Below is a small trained network, with its code and all its weights. Each question gives an input and a class and asks what happens when units are switched off, that is, made to give their printed mean instead of their output.

import numpy as np


def w(rows, s, z=0):
    codes = np.array(rows[::2]) - 128.0
    scale = np.full(codes.shape[1], s)
    scale[-1] = z or s
    return codes * scale


def norm(h):
    return h / np.sqrt((h * h).mean(-1, keepdims=True) + 1e-5)


def f(y):
    return y / 2 * (1 + np.tanh(0.7978845608 * (y + 0.044715 * y**3)))


def log_softmax(a):
    a = a - a.max(-1, keepdims=True)
    return a - np.log(np.exp(a).sum(-1, keepdims=True))


def net(x, mask):
    res = np.array(x, float).reshape(1, 6) / 4 @ E
    u = 0
    for l in range(2):
        y = f(norm(res) @ A[l][:, :-1].T + A[l][:, -1])
        res = res + np.where(mask[u : u + 5], y, B[l][:, -1]) @ B[l][:, :-1]
        u += 5
    return log_softmax(norm(res)[-1] @ U[:, :-1].T + U[:, -1])


A, B = {}, {}
E = w([
[128,184,60,135],'x0',
[55,116,103,124],'x1',
[83,121,127,249],'x2',
[63,120,96,79],'x3',
[133,158,95,121],'x4',
[167,84,207,148],'x5',
],0.014)
A[0] = w([
[101,125,120,29,53],'0.n0',
[253,134,169,117,2],'0.n1',
[118,78,213,153,11],'0.n2',
[114,164,106,149,70],'0.n3',
[104,144,139,86,68],'0.n4',
],0.024,0.0046)
B[0] = w([
[93,124,92,65,240],'0.n0',
[255,179,142,140,254],'0.n1',
[78,71,182,172,236],'0.n2',
[104,186,121,146,164],'0.n3',
[127,116,128,106,159],'0.n4',
],0.033,0.0093)
A[1] = w([
[157,112,130,159,2],'1.n0',
[208,129,152,97,97],'1.n1',
[192,146,157,132,4],'1.n2',
[103,106,99,4,36],'1.n3',
[108,165,83,145,72],'1.n4',
],0.03,0.0027)
B[1] = w([
[108,153,173,78,151],'1.n0',
[178,175,183,104,205],'1.n1',
[186,154,135,113,192],'1.n2',
[52,72,47,2,254],'1.n3',
[162,137,87,172,182],'1.n4',
],0.029,0.015)
U = w([
[68,110,88,35,254],'0',
[63,64,234,206,123],'1',
[115,201,49,242,16],'2',
[254,190,238,87,101],'3',
],0.017,0.0031)

Each question gives the input, the list of numbers given to net, and the class t.
The units are the neurons (one row each of A and B). Each row of codes is followed by its name. A weight is (code - 128) times the scale printed after its matrix; where a second scale follows, it is the last column's (A, B and U).
mask holds one flag per neuron, layer by layer. A switched-off neuron (its flag False) gives its mean, the last column of its row in B, instead of its output. The means were averaged over made-up inputs and are rounded, as every weight is.
A unit's drop is (log p(t) with every unit on - log p(t) with that unit switched off) / (log p(t) with every unit on - log p(t) with every unit switched off).
The circuit of an input: a set's keep is (log p(t) with only the set's units on - log p(t) with every unit switched off) / (log p(t) with every unit on - log p(t) with every unit switched off). Starting from all 10 units, units are removed one at a time, each time the one whose removal leaves the highest keep (on an exact tie, the one counted first), for as long as the keep stays at least 0.8.
units of the circuit, in order: the units of the circuit, biggest drop first
k most important neurons: the k neurons with the biggest drops, biggest first
top k neurons in layer l: the k neurons of layer l with the biggest drops, biggest first
drop of u: that unit's drop, to one decimal
input [-7,8,-8,-8,6,2], class 3: units of the circuit, in order -> [0.n1]
input [-7,8,0,-6,-3,-7], class 1: units of the circuit, in order -> [0.n1; 0.n0; 1.n3]
input [-1,-4,5,-1,2,-1], class 2: 2 most important neurons -> [0.n1; 1.n3]
input [2,-7,1,0,7,-4], class 3: 2 most important neurons -> [0.n0; 1.n3]
input [-7,1,8,-1,0,-7], class 2: top 2 neurons in layer 0 -> [0.n1; 0.n2]
input [-3,7,8,2,2,0], class 1: top 2 neurons in layer 0 -> [0.n1; 0.n0]
input [2,7,8,7,2,2], class 2: top 2 neurons in layer 0 -> [0.n0; 0.n2]
input [2,-7,7,4,4,6], class 1: drop of 1.n1 -> 0.2
input [5,2,5,7,-4,1], class 2: drop of 0.n0 -> 0.4
input [-7,-5,3,-2,-3,-8], class 1: drop of 1.n3 -> 0.1
